Below are the code and all the weights of a small trained network. Each question names an input and a class and asks about switching units off, where a switched-off unit gives its printed mean instead of its output.

import numpy as np


def w(rows, s, z=0):
    codes = np.array(rows[::2]) - 128.0
    scale = np.full(codes.shape[1], s)
    scale[-1] = z or s
    return codes * scale


def f(y):
    return y / 2 * (1 + np.tanh(0.7978845608 * (y + 0.044715 * y**3)))


def log_softmax(a):
    a = a - a.max(-1, keepdims=True)
    return a - np.log(np.exp(a).sum(-1, keepdims=True))


def net(x, mask):
    res = np.array(x, float).reshape(1, 7) / 4 @ E
    y = f(res @ A[0][:, :-1].T + A[0][:, -1])
    res = res + np.where(mask, y, B[0][:, -1]) @ B[0][:, :-1]
    return log_softmax(res[-1] @ U[:, :-1].T + U[:, -1])


A, B = {}, {}
E = w([
[127,135,87,150,92,99,144,127],'x0',
[164,190,67,167,143,212,161,67],'x1',
[109,226,67,107,133,122,133,214],'x2',
[156,183,172,133,192,63,152,106],'x3',
[177,104,2,94,193,122,74,113],'x4',
[35,171,98,215,145,112,42,81],'x5',
[194,182,122,102,40,105,57,93],'x6',
],0.0089)
A[0] = w([
[120,73,171,210,153,140,42,24,86],'N1',
[170,255,122,113,109,145,104,240,150],'N2',
[161,117,64,127,160,122,119,101,59],'N3',
[162,131,125,114,98,137,210,111,49],'N4',
[73,104,147,62,119,30,83,206,90],'N5',
[128,183,182,119,229,64,159,102,214],'N6',
[212,140,136,58,112,168,198,176,28],'N7',
[48,176,113,168,152,70,66,94,71],'N8',
[59,57,105,154,95,231,122,200,160],'N9',
[108,176,180,175,94,172,162,139,107],'N10',
[184,62,139,116,109,93,196,69,50],'N11',
[39,104,96,130,157,142,187,162,167],'N12',
[180,95,46,90,248,93,67,132,157],'N13',
[157,188,115,167,148,222,152,85,13],'N14',
[177,154,115,97,117,136,141,207,90],'N15',
[176,88,113,87,105,78,195,144,83],'N16',
[192,128,158,70,154,144,171,141,57],'N17',
[64,214,106,148,171,107,75,173,101],'N18',
[185,150,120,98,128,130,182,194,110],'N19',
[130,164,157,161,96,178,177,95,89],'N20',
[85,93,128,155,250,102,231,120,112],'N21',
[89,151,163,159,68,119,168,133,49],'N22',
[106,196,180,141,98,152,161,190,94],'N23',
[58,208,76,162,124,112,114,212,80],'N24',
[122,59,135,130,130,49,83,162,79],'N25',
[141,194,107,127,132,20,177,82,128],'N26',
[136,232,123,42,37,89,85,94,72],'N27',
[134,161,71,165,92,134,205,106,211],'N28',
[85,117,125,114,75,220,54,184,255],'N29',
[135,146,212,165,116,136,145,117,167],'N30',
[159,152,116,110,167,204,139,71,133],'N31',
[115,105,223,152,86,129,121,132,105],'N32',
[195,142,181,97,82,132,37,46,106],'N33',
[157,54,102,213,74,51,191,23,183],'N34',
],0.0096,0.0056)
B[0] = w([
[153,198,209,134,142,194,162,225,227],'N1',
[173,71,161,71,154,98,193,170,240],'N2',
[50,135,118,142,120,96,36,183,164],'N3',
[90,176,104,150,99,143,148,137,161],'N4',
[55,225,131,73,213,81,217,24,222],'N5',
[200,172,116,90,3,125,76,2,242],'N6',
[69,202,143,201,106,138,133,117,208],'N7',
[97,217,162,214,70,205,107,114,208],'N8',
[191,200,102,121,64,106,133,69,216],'N9',
[112,108,86,130,124,105,52,165,184],'N10',
[132,148,161,134,140,180,121,187,185],'N11',
[203,81,91,198,167,75,170,134,201],'N12',
[133,124,88,112,103,98,46,212,254],'N13',
[24,189,113,118,189,98,202,35,175],'N14',
[149,116,150,152,141,181,117,154,177],'N15',
[71,239,122,185,106,205,118,151,187],'N16',
[97,184,143,190,98,170,119,144,180],'N17',
[146,160,148,131,139,203,143,166,204],'N18',
[126,173,183,135,92,212,58,122,194],'N19',
[61,138,81,84,169,84,75,176,169],'N20',
[167,84,59,171,126,104,225,143,235],'N21',
[72,119,69,132,97,108,51,181,163],'N22',
[130,93,85,85,141,111,48,204,188],'N23',
[150,119,207,93,148,196,155,190,205],'N24',
[46,228,117,79,186,133,159,97,189],'N25',
[161,114,129,105,63,134,112,81,193],'N26',
[120,57,96,229,127,69,213,147,218],'N27',
[115,179,190,47,174,85,164,65,204],'N28',
[184,134,121,103,64,143,131,43,228],'N29',
[158,92,64,116,119,134,83,161,205],'N30',
[68,143,129,53,149,82,160,123,185],'N31',
[131,177,91,98,142,98,99,175,206],'N32',
[147,67,106,186,147,55,226,155,209],'N33',
[165,104,169,43,173,166,122,154,225],'N34',
],0.0078,0.0094)
U = w([
[88,159,162,225,81,234,102,143,96],'0',
[39,149,120,68,156,84,142,80,112],'1',
[206,114,192,87,130,183,125,187,150],'2',
[111,119,38,118,102,83,5,189,94],'3',
[186,94,82,238,106,72,183,136,93],'4',
[174,127,132,116,90,134,102,107,253],'5',
[219,142,110,108,23,133,88,44,102],'6',
[141,65,165,136,116,136,86,73,123],'7',
],0.012,0.018)

Each question gives the input, the list of numbers given to net, and the class t.
The units are the neurons (one row each of A and B). Each row of codes is followed by its name. A weight is (code - 128) times the scale printed after its matrix; where a second scale follows, it is the last column's (A, B and U).
mask holds one flag per neuron, in row order. A switched-off neuron (its flag False) gives its mean, the last column of its row in B, instead of its output. The means were averaged over made-up inputs and are rounded, as every weight is.
A unit's drop is (log p(t) with every unit on - log p(t) with that unit switched off) / (log p(t) with every unit on - log p(t) with every unit switched off).
The circuit of an input: a set's keep is (log p(t) with only the set's units on - log p(t) with every unit switched off) / (log p(t) with every unit on - log p(t) with every unit switched off). Starting from the 12 units with the biggest drops (on a tie, the unit counted first), units are removed one at a time, each time the one whose removal leaves the highest keep (on an exact tie, the one counted first), for as long as the keep stays at least 0.8.
units of the circuit, in order: the units of the circuit, biggest drop first
top k neurons: the k neurons with the biggest drops, biggest first
drop of u: that unit's drop, to one decimal
input [6,7,-5,-2,-7,-7,6], class 0: top 4 neurons : N7, N11, N5, N16
input [3,-4,-7,1,-6,0,-3], class 2: units of the circuit, in order : N34
input [1,3,7,8,6,-8,0], class 0: units of the circuit, in order : N7, N16
input [7,7,-4,-7,7,-5,4], class 1: top 3 neurons : N28, N31, N14
input [-6,5,-4,-4,7,-4,7], class 3: units of the circuit, in order : N13, N3
input [6,5,1,7,5,3,-2], class 6: top 3 neurons : N6, N26, N5
input [0,6,-1,3,6,6,3], class 0: top 4 neurons : N8, N1, N5, N18
input [1,-1,3,4,-1,-1,3], class 6: units of the circuit, in order : N6, N26
input [2,-4,5,2,7,-5,-7], class 3: top 2 neurons : N13, N27
input [3,-6,-5,6,7,-7,-8], class 4: top 2 neurons : N21, N12
input [-2,-1,-8,1,8,1,-8], class 2: top 2 neurons : N1, N34
input [-2,3,-7,6,-1,0,3], class 2: top 2 neurons : N1, N34
input [1,-6,-4,6,7,-3,2], class 3: top 2 neurons : N13, N28
input [-4,3,3,8,1,-6,-3], class 6: units of the circuit, in order : N6
input [-8,-8,-5,-8,-3,4,-6], class 1: top 3 neurons : N5, N25, N6
input [1,-7,-5,6,8,2,-8], class 3: top 3 neurons : N13, N28, N27
input [-3,7,7,-2,-7,-2,6], class 1: top 2 neurons : N14, N28
input [2,4,-5,5,7,1,7], class 3: top 2 neurons : N13, N3
input [2,3,-1,-8,7,4,-2], class 6: drop of N31 : -0.1
input [-2,-3,8,2,-7,3,5], class 2: units of the circuit, in order : N2
input [3,3,3,0,4,-1,6], class 4: drop of N27 : 0.5
input [0,4,1,6,0,-8,0], class 0: drop of N13 : 0.0
